Below is a small trained network, with its code and all its weights. Each question gives an input and a class and asks what happens when units are switched off, that is, made to give their printed mean instead of their output.

import numpy as np


def w(rows, s, z=0):
    codes = np.array(rows[::2]) - 128.0
    scale = np.full(codes.shape[1], s)
    scale[-1] = z or s
    return codes * scale


def norm(h):
    return h / np.sqrt((h * h).mean(-1, keepdims=True) + 1e-5)


def f(y):
    return np.maximum(y, 0)


def log_softmax(a):
    a = a - a.max(-1, keepdims=True)
    return a - np.log(np.exp(a).sum(-1, keepdims=True))


def net(x, mask):
    res = np.array(x, float).reshape(1, 5) / 4 @ E
    u = 0
    for l in range(3):
        y = f(norm(res) @ A[l][:, :-1].T + A[l][:, -1])
        res = res + np.where(mask[u : u + 9], y, B[l][:, -1]) @ B[l][:, :-1]
        u += 9
    return log_softmax(norm(res)[-1] @ U[:, :-1].T + U[:, -1])


A, B = {}, {}
E = w([
[185,173,198],'x0',
[130,129,129],'x1',
[127,127,125],'x2',
[1,209,170],'x3',
[95,45,215],'x4',
],0.0058)
A[0] = w([
[79,44,3,134],'0.n1',
[166,131,192,86],'0.n2',
[94,218,143,69],'0.n3',
[152,129,199,101],'0.n4',
[232,89,106,33],'0.n5',
[183,199,144,186],'0.n6',
[182,156,145,114],'0.n7',
[181,214,189,5],'0.n8',
[107,94,150,32],'0.n9',
],0.015,0.0032)
B[0] = w([
[98,121,86,253],'0.n1',
[47,31,68,198],'0.n2',
[222,199,158,247],'0.n3',
[82,93,100,206],'0.n4',
[170,254,200,249],'0.n5',
[58,147,46,238],'0.n6',
[108,166,34,190],'0.n7',
[71,114,49,218],'0.n8',
[146,87,159,161],'0.n9',
],0.0093,0.0055)
A[1] = w([
[96,186,182,68],'1.n1',
[106,127,178,101],'1.n2',
[67,122,148,88],'1.n3',
[126,107,67,124],'1.n4',
[215,114,111,61],'1.n5',
[97,111,139,119],'1.n6',
[157,191,161,3],'1.n7',
[137,75,202,50],'1.n8',
[245,152,202,141],'1.n9',
],0.012,0.0041)
B[1] = w([
[250,160,126,221],'1.n1',
[148,113,118,180],'1.n2',
[144,187,95,226],'1.n3',
[91,157,98,255],'1.n4',
[227,232,213,164],'1.n5',
[149,136,151,198],'1.n6',
[150,109,120,196],'1.n7',
[100,79,150,198],'1.n8',
[182,158,89,253],'1.n9',
],0.012,0.0028)
A[2] = w([
[112,220,173,101],'2.n1',
[51,127,128,140],'2.n2',
[52,90,7,2],'2.n3',
[126,151,103,63],'2.n4',
[129,140,74,83],'2.n5',
[142,30,143,164],'2.n6',
[145,39,177,134],'2.n7',
[145,78,176,127],'2.n8',
[148,184,191,146],'2.n9',
],0.012,0.004)
B[2] = w([
[194,165,137,221],'2.n1',
[180,50,137,201],'2.n2',
[145,116,47,255],'2.n3',
[149,66,122,160],'2.n4',
[89,140,112,190],'2.n5',
[114,130,215,176],'2.n6',
[67,90,248,170],'2.n7',
[49,65,186,154],'2.n8',
[255,92,87,206],'2.n9',
],0.0081,0.0058)
U = w([
[249,227,203,44],'0',
[161,105,97,211],'1',
[54,90,37,3],'2',
[94,149,166,238],'3',
],0.013,0.006)

Each question gives the input, the list of numbers given to net, and the class t.
The units are the neurons (one row each of A and B). Each row of codes is followed by its name. A weight is (code - 128) times the scale printed after its matrix; where a second scale follows, it is the last column's (A, B and U).
mask holds one flag per neuron, layer by layer. A switched-off neuron (its flag False) gives its mean, the last column of its row in B, instead of its output. The means were averaged over made-up inputs and are rounded, as every weight is.
A unit's drop is (log p(t) with every unit on - log p(t) with that unit switched off) / (log p(t) with every unit on - log p(t) with every unit switched off).
The circuit of an input: a set's keep is (log p(t) with only the set's units on - log p(t) with every unit switched off) / (log p(t) with every unit on - log p(t) with every unit switched off). Starting from the 12 units with the biggest drops (on a tie, the unit counted first), units are removed one at a time, each time the one whose removal leaves the highest keep (on an exact tie, the one counted first), for as long as the keep stays at least 0.8.
circuit, biggest first: the units of the circuit, biggest drop first
unit that matters most: the unit with the biggest drop
k most important neurons: the k neurons with the biggest drops, biggest first
k most important neurons of layer l: the k neurons of layer l with the biggest drops, biggest first
drop when u is switched off: that unit's drop, to one decimal
input [7,0,0,-5,1], class 2: unit that matters most -> 0.n2
input [-5,1,4,-4,3], class 2: circuit, biggest first -> (0.n3 2.n9)
input [7,6,-7,2,-6], class 2: circuit, biggest first -> (0.n8 0.n6)
input [6,-3,4,-5,3], class 2: circuit, biggest first -> (0.n2 0.n3 2.n9)
input [-8,-1,5,-8,3], class 0: 2 most important neurons -> (0.n5 0.n6)
input [8,-6,-6,5,5], class 2: 3 most important neurons -> (0.n2 0.n5 0.n8)
input [7,6,7,-6,-2], class 2: 3 most important neurons -> (0.n6 0.n7 0.n2)
input [-7,7,6,3,8], class 3: 4 most important neurons -> (0.n6 0.n7 0.n9 0.n8)
input [-5,-6,3,-7,-6], class 0: 4 most important neurons of layer 0 -> (0.n5 0.n8 0.n2 0.n6)
input [-6,6,8,-6,2], class 0: 3 most important neurons -> (0.n5 0.n6 0.n2)
input [-7,-4,-2,-2,8], class 3: 2 most important neurons of layer 1 -> (1.n9 1.n6)
input [0,-1,-2,2,6], class 3: 2 most important neurons of layer 0 -> (0.n6 0.n8)
input [0,3,-3,6,6], class 0: 2 most important neurons -> (1.n3 1.n1)
input [-2,2,-4,3,5], class 3: unit that matters most -> 0.n5
input [-2,-2,-8,-8,-8], class 0: 4 most important neurons of layer 0 -> (0.n5 0.n8 0.n2 0.n4)
input [-5,8,-3,8,-6], class 0: drop when 0.n3 is switched off -> 0.3
input [5,2,5,-3,2], class 2: drop when 0.n2 is switched off -> 0.2
input [5,1,3,-1,8], class 3: drop when 0.n6 is switched off -> 0.2
